Below are the code and all the weights of a small trained network. Each question names an input and a class and asks about switching units off, where a switched-off unit gives its printed mean instead of its output.

import numpy as np


def w(rows, s, z=0):
    codes = np.array(rows[::2]) - 128.0
    scale = np.full(codes.shape[1], s)
    scale[-1] = z or s
    return codes * scale


def f(y):
    return y / 2 * (1 + np.tanh(0.7978845608 * (y + 0.044715 * y**3)))


def log_softmax(a):
    a = a - a.max(-1, keepdims=True)
    return a - np.log(np.exp(a).sum(-1, keepdims=True))


def net(x, mask):
    res = np.array(x, float).reshape(1, 8) / 4 @ E
    y = f(res @ A[0][:, :-1].T + A[0][:, -1])
    res = res + np.where(mask, y, B[0][:, -1]) @ B[0][:, :-1]
    return log_softmax(res[-1] @ U[:, :-1].T + U[:, -1])


A, B = {}, {}
E = w([
[130,72,96],'x0',
[81,6,71],'x1',
[74,129,113],'x2',
[150,154,72],'x3',
[117,130,167],'x4',
[127,254,22],'x5',
[33,120,127],'x6',
[215,50,81],'x7',
],0.0071)
A[0] = w([
[138,60,136,150],'n1',
[96,132,113,102],'n2',
[96,209,149,123],'n3',
[157,99,219,181],'n4',
[8,61,65,145],'n5',
[64,56,101,205],'n6',
[223,101,81,221],'n7',
[165,146,50,205],'n8',
[101,49,192,218],'n9',
[48,87,113,148],'n10',
[57,194,175,164],'n11',
[50,147,88,216],'n12',
[149,37,178,254],'n13',
[193,125,70,136],'n14',
[184,90,184,186],'n15',
[99,192,149,110],'n16',
],0.012,0.0073)
B[0] = w([
[103,158,150,179],'n1',
[103,83,111,129],'n2',
[79,49,135,195],'n3',
[76,221,79,210],'n4',
[98,31,191,216],'n5',
[170,110,254,215],'n6',
[206,181,161,231],'n7',
[182,116,152,211],'n8',
[102,205,219,234],'n9',
[193,64,226,179],'n10',
[62,88,178,218],'n11',
[144,55,194,210],'n12',
[128,200,212,254],'n13',
[197,146,118,178],'n14',
[107,252,101,203],'n15',
[69,33,114,174],'n16',
],0.0077,0.0099)
U = w([
[95,236,140,138],'0',
[103,98,167,134],'1',
[89,152,31,26],'2',
[79,157,11,54],'3',
[151,84,124,66],'4',
[53,123,106,254],'5',
[196,172,85,168],'6',
],0.011,0.0076)

Each question gives the input, the list of numbers given to net, and the class t.
The units are the neurons (one row each of A and B). Each row of codes is followed by its name. A weight is (code - 128) times the scale printed after its matrix; where a second scale follows, it is the last column's (A, B and U).
mask holds one flag per neuron, in row order. A switched-off neuron (its flag False) gives its mean, the last column of its row in B, instead of its output. The means were averaged over made-up inputs and are rounded, as every weight is.
A unit's drop is (log p(t) with every unit on - log p(t) with that unit switched off) / (log p(t) with every unit on - log p(t) with every unit switched off).
The circuit of an input: a set's keep is (log p(t) with only the set's units on - log p(t) with every unit switched off) / (log p(t) with every unit on - log p(t) with every unit switched off). Starting from the 12 units with the biggest drops (on a tie, the unit counted first), units are removed one at a time, each time the one whose removal leaves the highest keep (on an exact tie, the one counted first), for as long as the keep stays at least 0.8.
circuit, biggest first: the units of the circuit, biggest drop first
unit that matters most: the unit with the biggest drop
k most important neurons: the k neurons with the biggest drops, biggest first
drop when u is switched off: that unit's drop, to one decimal
input [-5,7,5,-5,-7,1,-7,2], class 6: unit that matters most	n11
input [0,-5,3,-3,-6,6,6,4], class 1: circuit, biggest first	[n4, n15]
input [-3,-3,2,3,-1,-2,5,-5], class 1: circuit, biggest first	[n12, n15]
input [7,-1,0,1,1,-1,-5,2], class 6: circuit, biggest first	[n11, n7]
input [-6,-3,7,-6,-4,4,4,-3], class 1: 2 most important neurons	[n12, n4]
input [7,-3,6,1,-8,6,-6,-5], class 1: 2 most important neurons	[n12, n15]
input [-6,-6,8,-6,0,5,6,7], class 1: 3 most important neurons	[n4, n15, n12]
input [0,4,-4,4,0,6,-6,-8], class 5: drop when n8 is switched off	-0.1
input [2,-6,7,3,8,0,6,-5], class 5: drop when n12 is switched off	-0.2
input [-4,-8,6,-6,-3,4,8,5], class 1: drop when n7 is switched off	-0.2
